Below are the code and all the weights of a small trained network. Each question names an input and a class and asks about switching units off, where a switched-off unit gives its printed mean instead of its output.

import numpy as np


def w(rows, s, z=0):
    codes = np.array(rows[::2]) - 128.0
    scale = np.full(codes.shape[1], s)
    scale[-1] = z or s
    return codes * scale


def f(y):
    return np.maximum(y, 0)


def log_softmax(a):
    a = a - a.max(-1, keepdims=True)
    return a - np.log(np.exp(a).sum(-1, keepdims=True))


def net(x, mask):
    res = np.array(x, float).reshape(1, 7) / 4 @ E
    y = f(res @ A[0][:, :-1].T + A[0][:, -1])
    res = res + np.where(mask, y, B[0][:, -1]) @ B[0][:, :-1]
    return log_softmax(res[-1] @ U[:, :-1].T + U[:, -1])


A, B = {}, {}
E = w([
[127,127,128,127,128],'x0',
[128,128,128,128,127],'x1',
[106,159,255,160,86],'x2',
[209,10,160,108,92],'x3',
[128,127,128,129,129],'x4',
[128,129,128,126,127],'x5',
[213,187,158,87,203],'x6',
],0.011)
A[0] = w([
[109,210,83,107,179,176],'neuron 1',
[31,165,152,143,89,151],'neuron 2',
[192,195,252,119,168,3],'neuron 3',
[122,151,124,105,154,113],'neuron 4',
[167,47,164,116,99,136],'neuron 5',
[185,141,96,127,161,102],'neuron 6',
[100,141,125,134,117,143],'neuron 7',
[108,135,129,119,139,157],'neuron 8',
[175,97,103,125,126,110],'neuron 9',
[169,142,103,118,155,121],'neuron 10',
[181,101,121,137,122,108],'neuron 11',
[137,34,183,126,75,86],'neuron 12',
[184,145,95,124,169,109],'neuron 13',
[81,109,177,145,63,88],'neuron 14',
[123,187,98,116,147,162],'neuron 15',
[107,111,116,116,139,133],'neuron 16',
[159,102,115,91,146,118],'neuron 17',
[99,103,100,114,127,153],'neuron 18',
[109,109,133,135,156,97],'neuron 19',
[157,158,132,133,106,94],'neuron 20',
[209,159,74,91,182,122],'neuron 21',
[103,107,91,126,126,112],'neuron 22',
[176,182,186,127,120,42],'neuron 23',
[90,80,8,135,92,203],'neuron 24',
[108,106,97,126,130,158],'neuron 25',
[68,122,186,131,66,112],'neuron 26',
[154,113,137,128,152,88],'neuron 27',
[102,124,154,139,102,126],'neuron 28',
[112,170,85,126,162,143],'neuron 29',
[164,108,145,102,147,99],'neuron 30',
[130,157,118,109,143,117],'neuron 31',
[107,123,140,133,136,109],'neuron 32',
[163,137,110,121,142,99],'neuron 33',
[138,146,152,114,129,90],'neuron 34',
[196,63,145,141,104,137],'neuron 35',
[71,210,100,152,152,253],'neuron 36',
],0.017,0.0062)
B[0] = w([
[165,90,245,120,128,226],'neuron 1',
[147,226,46,125,190,225],'neuron 2',
[51,2,99,121,171,204],'neuron 3',
[145,112,162,122,131,153],'neuron 4',
[140,92,150,117,14,204],'neuron 5',
[157,178,107,144,113,173],'neuron 6',
[129,153,103,125,147,159],'neuron 7',
[111,140,135,136,135,149],'neuron 8',
[127,148,72,136,120,167],'neuron 9',
[157,170,127,122,119,167],'neuron 10',
[126,145,77,121,134,163],'neuron 11',
[108,126,224,153,16,209],'neuron 12',
[166,179,127,125,117,179],'neuron 13',
[149,186,178,132,87,197],'neuron 14',
[151,105,200,120,132,189],'neuron 15',
[122,108,129,123,137,146],'neuron 16',
[141,149,78,137,112,166],'neuron 17',
[101,97,120,129,139,166],'neuron 18',
[123,126,123,129,129,129],'neuron 19',
[119,114,128,123,135,137],'neuron 20',
[223,177,152,130,113,214],'neuron 21',
[117,96,129,117,148,162],'neuron 22',
[83,71,120,122,144,167],'neuron 23',
[38,8,108,123,172,247],'neuron 24',
[108,94,127,119,143,165],'neuron 25',
[152,217,142,139,99,204],'neuron 26',
[126,145,98,134,116,144],'neuron 27',
[137,173,135,129,116,165],'neuron 28',
[150,94,193,135,119,187],'neuron 29',
[133,153,79,127,112,157],'neuron 30',
[148,111,161,123,131,154],'neuron 31',
[131,141,123,119,132,139],'neuron 32',
[146,156,119,127,122,153],'neuron 33',
[111,110,121,130,133,142],'neuron 34',
[186,69,94,107,66,199],'neuron 35',
[27,206,191,162,194,249],'neuron 36',
],0.048,0.018)
U = w([
[82,77,162,128,215,248],'0',
[212,160,228,139,87,98],'1',
[116,32,82,101,88,180],'2',
[253,165,85,107,91,8],'3',
[172,227,143,152,161,80],'4',
],0.0065,0.0016)

Each question gives the input, the list of numbers given to net, and the class t.
The units are the neurons (one row each of A and B). Each row of codes is followed by its name. A weight is (code - 128) times the scale printed after its matrix; where a second scale follows, it is the last column's (A, B and U).
mask holds one flag per neuron, in row order. A switched-off neuron (its flag False) gives its mean, the last column of its row in B, instead of its output. The means were averaged over made-up inputs and are rounded, as every weight is.
A unit's drop is (log p(t) with every unit on - log p(t) with that unit switched off) / (log p(t) with every unit on - log p(t) with every unit switched off).
The circuit of an input: a set's keep is (log p(t) with only the set's units on - log p(t) with every unit switched off) / (log p(t) with every unit on - log p(t) with every unit switched off). Starting from the 12 units with the biggest drops (on a tie, the unit counted first), units are removed one at a time, each time the one whose removal leaves the highest keep (on an exact tie, the one counted first), for as long as the keep stays at least 0.8.
units of the circuit, in order: the units of the circuit, biggest drop first
unit that matters most: the unit with the biggest drop
top k neurons: the k neurons with the biggest drops, biggest first
drop of u: that unit's drop, to one decimal
input [-6,-7,1,-8,-7,1,-3], class 4: units of the circuit, in order	(neuron 2)
input [-4,-8,4,8,7,-8,1], class 2: units of the circuit, in order	(neuron 3; neuron 35)
input [-4,2,0,1,-6,-4,8], class 3: units of the circuit, in order	(neuron 36; neuron 12)
input [8,2,-8,1,-1,-3,4], class 3: units of the circuit, in order	(neuron 36; neuron 12)
input [-3,6,1,-8,-6,-8,-1], class 4: top 3 neurons	(neuron 24; neuron 2; neuron 3)
input [3,-4,0,3,4,-1,1], class 3: units of the circuit, in order	(neuron 36; neuron 1)
input [6,-1,0,8,1,-5,7], class 3: top 2 neurons	(neuron 24; neuron 21)
input [3,7,3,-7,6,-8,0], class 4: top 2 neurons	(neuron 24; neuron 2)
input [7,4,-1,-6,7,7,0], class 0: top 2 neurons	(neuron 36; neuron 12)
input [-1,-2,1,-4,6,-7,-2], class 4: top 2 neurons	(neuron 3; neuron 24)
input [-5,-7,2,1,0,8,7], class 2: top 2 neurons	(neuron 3; neuron 36)
input [8,2,7,0,8,0,-6], class 4: top 2 neurons	(neuron 2; neuron 1)
input [6,-6,6,1,-4,-8,1], class 2: top 2 neurons	(neuron 3; neuron 36)
input [-4,-4,2,0,3,-3,6], class 0: unit that matters most	neuron 3
input [2,2,0,2,7,-8,4], class 3: drop of neuron 24	0.6
input [6,-4,8,2,7,6,3], class 2: drop of neuron 3	0.5
input [-7,-1,8,-6,5,6,-6], class 4: drop of neuron 22	0.0
